Here is a tiny trained network, its code and every weight. The questions are about switching its units off for an input and a class, where a switched-off unit gives its printed mean instead of its output.

import numpy as np


def w(rows, s, z=0):
    codes = np.array(rows[::2]) - 128.0
    scale = np.full(codes.shape[1], s)
    scale[-1] = z or s
    return codes * scale


def norm(h):
    return h / np.sqrt((h * h).mean(-1, keepdims=True) + 1e-5)


def f(y):
    return np.maximum(y, 0)


def log_softmax(a):
    a = a - a.max(-1, keepdims=True)
    return a - np.log(np.exp(a).sum(-1, keepdims=True))


def net(x, mask):
    res = np.array(x, float).reshape(1, 5) / 4 @ E
    u = 0
    for l in range(3):
        y = f(norm(res) @ A[l][:, :-1].T + A[l][:, -1])
        res = res + np.where(mask[u : u + 3], y, B[l][:, -1]) @ B[l][:, :-1]
        u += 3
    return log_softmax(norm(res)[-1] @ U[:, :-1].T + U[:, -1])


A, B = {}, {}
E = w([
[152,83,207,86,4,241],'x0',
[146,126,177,136,185,188],'x1',
[183,102,192,100,130,47],'x2',
[116,59,84,37,176,127],'x3',
[135,124,125,123,123,123],'x4',
],0.011)
A[0] = w([
[46,88,184,103,28,253,9],'0.n0',
[160,131,234,93,169,131,125],'0.n1',
[32,110,88,97,15,21,3],'0.n2',
],0.0066,0.0021)
B[0] = w([
[161,189,63,124,155,78,254],'0.n0',
[143,118,178,100,228,155,195],'0.n1',
[184,45,171,222,208,251,189],'0.n2',
],0.013,0.0051)
A[1] = w([
[124,168,77,153,154,76,253],'1.n0',
[145,118,190,27,2,230,31],'1.n1',
[97,14,65,14,149,105,59],'1.n2',
],0.0099,0.0045)
B[1] = w([
[197,132,108,64,72,149,254],'1.n0',
[102,134,29,143,210,4,194],'1.n1',
[31,153,209,123,39,131,207],'1.n2',
],0.013,0.007)
A[2] = w([
[249,74,159,208,98,216,113],'2.n0',
[147,26,64,190,2,54,67],'2.n1',
[138,239,189,210,56,66,2],'2.n2',
],0.009,0.0037)
B[2] = w([
[63,145,181,70,156,171,254],'2.n0',
[146,131,167,156,252,166,193],'2.n1',
[9,38,164,65,82,95,200],'2.n2',
],0.014,0.0049)
U = w([
[4,111,162,108,81,100,128],'0',
[152,169,49,122,183,29,55],'1',
[126,128,143,115,133,160,237],'2',
[156,79,139,167,216,222,118],'3',
[153,106,135,135,105,147,254],'4',
[204,114,180,138,68,188,17],'5',
],0.013,0.0087)

Each question gives the input, the list of numbers given to net, and the class t.
The units are the neurons (one row each of A and B). Each row of codes is followed by its name. A weight is (code - 128) times the scale printed after its matrix; where a second scale follows, it is the last column's (A, B and U).
mask holds one flag per neuron, layer by layer. A switched-off neuron (its flag False) gives its mean, the last column of its row in B, instead of its output. The means were averaged over made-up inputs and are rounded, as every weight is.
A unit's drop is (log p(t) with every unit on - log p(t) with that unit switched off) / (log p(t) with every unit on - log p(t) with every unit switched off).
The circuit of an input: a set's keep is (log p(t) with only the set's units on - log p(t) with every unit switched off) / (log p(t) with every unit on - log p(t) with every unit switched off). Starting from all 9 units, units are removed one at a time, each time the one whose removal leaves the highest keep (on an exact tie, the one counted first), for as long as the keep stays at least 0.8.
units of the circuit, in order: the units of the circuit, biggest drop first
top k neurons: the k neurons with the biggest drops, biggest first
top k neurons in layer l: the k neurons of layer l with the biggest drops, biggest first
input [4,-8,1,-5,0], class 3: units of the circuit, in order : 2.n1
input [-6,-7,2,4,4], class 3: top 2 neurons in layer 1 : 1.n1, 1.n2
input [-3,-3,7,-1,-8], class 2: units of the circuit, in order : 1.n1, 0.n2
input [-4,-6,5,-6,-7], class 2: top 3 neurons : 2.n1, 1.n2, 1.n0
input [4,1,3,-2,-1], class 1: top 3 neurons : 1.n2, 0.n2, 1.n1
input [-7,-5,8,3,-1], class 4: top 2 neurons : 1.n1, 0.n0
input [-5,-8,0,-7,-6], class 3: top 3 neurons : 0.n2, 2.n1, 1.n2
input [3,-8,-6,6,2], class 3: top 2 neurons in layer 2 : 2.n1, 2.n2
input [8,6,-7,-5,-2], class 1: top 2 neurons : 1.n1, 1.n2
input [3,-8,4,6,-3], class 3: top 2 neurons : 0.n2, 2.n1
input [4,5,-6,8,-3], class 0: top 3 neurons : 1.n2, 0.n2, 1.n0
input [-3,-6,7,-7,3], class 0: top 2 neurons in layer 2 : 2.n2, 2.n0
input [-2,-2,-8,1,3], class 4: top 2 neurons in layer 1 : 1.n1, 1.n0
input [4,4,2,3,4], class 1: top 2 neurons in layer 2 : 2.n0, 2.n2
input [1,-2,7,-8,2], class 0: top neuron : 2.n2
input [-4,-7,6,8,-5], class 0: top 2 neurons : 1.n2, 0.n0
input [-7,5,0,-7,6], class 0: top 2 neurons in layer 0 : 0.n0, 0.n1
input [7,1,4,-8,8], class 0: top 3 neurons : 2.n2, 1.n0, 0.n0
input [-2,6,1,7,3], class 0: top 2 neurons in layer 0 : 0.n2, 0.n0
input [-3,-1,7,8,0], class 0: top neuron in layer 1 : 1.n2
